Below are the code and all the weights of a small trained network. Each question names an input and a target symbol and asks about switching units off, where a switched-off unit gives its printed mean instead of its output.

import numpy as np


def w(rows, s, z=0):
    codes = np.array(rows[::2]) - 128.0
    scale = np.full(codes.shape[1], s)
    scale[-1] = z or s
    return codes * scale


def norm(h):
    return h / np.sqrt((h * h).mean(-1, keepdims=True) + 1e-5)


def f(y):
    return y / 2 * (1 + np.tanh(0.7978845608 * (y + 0.044715 * y**3)))


def softmax(a):
    e = np.exp(a - a.max(-1, keepdims=True))
    return e / e.sum(-1, keepdims=True)


def log_softmax(a):
    a = a - a.max(-1, keepdims=True)
    return a - np.log(np.exp(a).sum(-1, keepdims=True))


def net(x, mask):
    ids = ['αβδηθλμξπστψ'.index(c) for c in x.split()]
    T = len(ids)
    res = E[ids] + P[:T]
    u = 0
    for l in range(2):
        q, k, v = (norm(res) @ M[l].T for M in (Q, K, V))
        z = softmax(np.where(np.tri(T) > 0, q @ k.T / 2**0.5, -1e9)) @ v
        res = res + np.where(mask[u], z, O[l][:, -1]) @ O[l][:, :-1]
        u += 1
        y = f(norm(res) @ A[l][:, :-1].T + A[l][:, -1])
        res = res + np.where(mask[u : u + 16], y, B[l][:, -1]) @ B[l][:, :-1]
        u += 16
    return log_softmax(norm(res)[-1] @ U[:, :-1].T + U[:, -1])


Q, K, V, O, A, B = {}, {}, {}, {}, {}, {}
E = w([
[148,133,133],'α',
[105,94,165],'β',
[109,127,74],'δ',
[74,170,109],'η',
[92,176,120],'θ',
[121,147,148],'λ',
[133,53,157],'μ',
[108,162,124],'ξ',
[63,31,71],'π',
[87,98,114],'σ',
[99,3,114],'τ',
[94,128,151],'ψ',
],0.022)
P = w([
[160,124,156],'0',
[9,68,227],'1',
[101,162,58],'2',
[170,136,125],'3',
[8,99,213],'4',
[87,92,86],'5',
[169,135,124],'6',
[11,131,206],'7',
[86,89,88],'8',
[168,132,123],'9',
[10,153,203],'10',
[85,90,86],'11',
[168,131,124],'12',
],0.017)
Q[0] = w([
[255,193,79],'L0H1',
[96,112,169],'L0H1',
],0.049)
K[0] = w([
[255,212,65],'L0H1',
[85,112,174],'L0H1',
],0.041)
V[0] = w([
[253,245,54],'L0H1',
[232,224,75],'L0H1',
],0.0056)
O[0] = w([
[89,8,159,2],'L0H1',
[96,40,147,27],'L0H1',
],0.014,0.008)
A[0] = w([
[187,142,139,79],'L0N1',
[138,82,52,20],'L0N2',
[79,122,147,144],'L0N3',
[128,136,112,161],'L0N4',
[253,57,69,114],'L0N5',
[170,93,167,97],'L0N6',
[135,113,95,168],'L0N7',
[131,134,148,135],'L0N8',
[94,65,106,129],'L0N9',
[173,115,108,202],'L0N10',
[206,110,83,151],'L0N11',
[219,115,152,92],'L0N12',
[150,134,103,104],'L0N13',
[123,101,58,2],'L0N14',
[154,114,61,155],'L0N15',
[127,123,125,76],'L0N16',
],0.04,0.0076)
B[0] = w([
[93,161,110,193],'L0N1',
[76,191,140,167],'L0N2',
[130,166,133,203],'L0N3',
[124,160,145,208],'L0N4',
[254,51,165,201],'L0N5',
[110,85,202,174],'L0N6',
[148,141,117,163],'L0N7',
[110,141,131,149],'L0N8',
[178,203,119,254],'L0N9',
[162,118,77,187],'L0N10',
[130,161,54,217],'L0N11',
[39,92,83,165],'L0N12',
[121,157,122,183],'L0N13',
[93,148,73,153],'L0N14',
[152,157,85,222],'L0N15',
[138,117,108,108],'L0N16',
],0.08,0.0072)
Q[1] = w([
[254,104,78],'L1H1',
[130,143,8],'L1H1',
],0.037)
K[1] = w([
[253,214,83],'L1H1',
[148,189,33],'L1H1',
],0.033)
V[1] = w([
[5,77,154],'L1H1',
[153,227,166],'L1H1',
],0.024)
O[1] = w([
[209,132,45,14],'L1H1',
[165,254,202,250],'L1H1',
],0.018,0.015)
A[1] = w([
[255,109,162,156],'L1N1',
[140,136,118,134],'L1N2',
[127,120,126,105],'L1N3',
[194,173,123,149],'L1N4',
[161,88,151,46],'L1N5',
[58,125,244,146],'L1N6',
[171,104,120,80],'L1N7',
[113,165,252,117],'L1N8',
[117,92,119,103],'L1N9',
[76,114,68,134],'L1N10',
[165,86,155,62],'L1N11',
[182,51,160,5],'L1N12',
[125,86,42,95],'L1N13',
[90,104,101,93],'L1N14',
[151,73,186,128],'L1N15',
[135,120,128,101],'L1N16',
],0.036,0.014)
B[1] = w([
[25,2,140,180],'L1N1',
[145,127,138,146],'L1N2',
[126,167,114,121],'L1N3',
[220,125,158,250],'L1N4',
[181,119,95,130],'L1N5',
[144,17,238,186],'L1N6',
[162,106,122,130],'L1N7',
[80,205,13,238],'L1N8',
[105,185,146,128],'L1N9',
[49,152,173,161],'L1N10',
[193,159,83,132],'L1N11',
[207,45,115,132],'L1N12',
[148,131,13,157],'L1N13',
[119,214,80,132],'L1N14',
[35,85,120,138],'L1N15',
[135,142,107,121],'L1N16',
],0.059,0.022)
U = w([
[141,101,129,253],'α',
[32,165,47,100],'β',
[247,131,171,114],'δ',
[150,170,128,133],'η',
[144,175,151,120],'θ',
[71,112,159,248],'λ',
[105,133,50,129],'μ',
[120,174,217,123],'ξ',
[197,155,49,52],'π',
[132,181,114,123],'σ',
[190,100,41,132],'τ',
[81,174,147,104],'ψ',
],0.016,0.0064)

Each question gives the input, a string of symbols that net reads in full, and the target symbol t.
The units are the heads (2 rows each of Q, K, V and O) and the neurons (one row each of A and B). Each row of codes is followed by its name. A weight is (code - 128) times the scale printed after its matrix; where a second scale follows, it is the last column's (O, A, B and U).
mask holds one flag per unit, layer by layer, with each layer's heads first. A switched-off unit (its flag False) gives its mean, the last column of its rows in O or B, instead of its output. The means were averaged over made-up inputs and are rounded, as every weight is.
A unit's drop is (log p(t) with every unit on - log p(t) with that unit switched off) / (log p(t) with every unit on - log p(t) with every unit switched off).
most important unit: the unit with the biggest drop
top k neurons: the k neurons with the biggest drops, biggest first
k most important neurons of layer l: the k neurons of layer l with the biggest drops, biggest first
input λ δ ξ μ β β λ λ, target τ: 2 most important neurons of layer 0 -> [L0N12, L0N9]
input λ λ σ σ β ψ δ θ λ δ, target δ: 2 most important neurons of layer 1 -> [L1N1, L1N8]
input α σ λ θ β, target λ: top 2 neurons -> [L0N9, L0N12]
input β μ λ μ λ α π ξ, target δ: top 2 neurons -> [L0N5, L0N12]
input λ μ λ β β λ τ ψ, target τ: 2 most important neurons of layer 1 -> [L1N13, L1N8]
input μ η δ λ λ, target β: 3 most important neurons of layer 0 -> [L0N9, L0N12, L0N5]
input α μ σ δ β τ μ α η σ ξ, target λ: 3 most important neurons of layer 0 -> [L0N9, L0N12, L0N6]
input β ξ β α η ψ λ β, target δ: 2 most important neurons of layer 0 -> [L0N5, L0N6]
input λ μ δ δ β, target τ: top 3 neurons -> [L0N12, L0N5, L0N9]
input β ξ θ τ ψ π π η β π τ, target δ: top 4 neurons -> [L0N5, L0N6, L0N9, L0N12]
input μ ξ λ μ α μ τ α, target β: most important unit -> L0N9
input λ α λ β θ ψ ξ λ δ λ β, target τ: top 4 neurons -> [L0N12, L0N9, L1N13, L0N5]
input θ α ψ θ μ δ ξ α λ ξ, target ξ: top 3 neurons -> [L0N9, L0N6, L1N1]
input β θ τ δ θ θ η α λ ξ α, target δ: 2 most important neurons of layer 0 -> [L0N5, L0N6]
input β μ η θ λ β μ β, target δ: top 3 neurons -> [L0N5, L0N6, L0N9]
input μ σ β π η ξ σ ξ, target β: top 4 neurons -> [L0N9, L0N12, L0N6, L0N5]
input η η δ α μ ξ ξ β ψ α α ξ δ, target δ: top neuron -> [L0N9]
input β σ ξ β μ, target δ: top 4 neurons -> [L0N5, L0N6, L0N9, L0N12]
input α ξ μ μ α, target λ: top 4 neurons -> [L0N9, L0N12, L1N6, L0N6]
input β ψ ξ π λ, target δ: top 3 neurons -> [L0N5, L0N12, L0N9]
input β λ β β α β μ μ β β ξ, target δ: top 3 neurons -> [L0N5, L0N6, L0N12]
input α β μ α β δ τ ξ, target λ: 4 most important neurons of layer 0 -> [L0N9, L0N12, L0N11, L0N6]
input α α π π λ λ β ξ σ, target δ: most important unit -> L0H1
input α ψ ψ η θ α δ δ λ η θ, target λ: 3 most important neurons of layer 0 -> [L0N9, L0N12, L0N11]
input α ψ τ ψ π, target λ: 2 most important neurons of layer 1 -> [L1N6, L1N4]
input λ λ ξ η δ ξ τ π μ τ, target τ: 2 most important neurons of layer 1 -> [L1N1, L1N8]
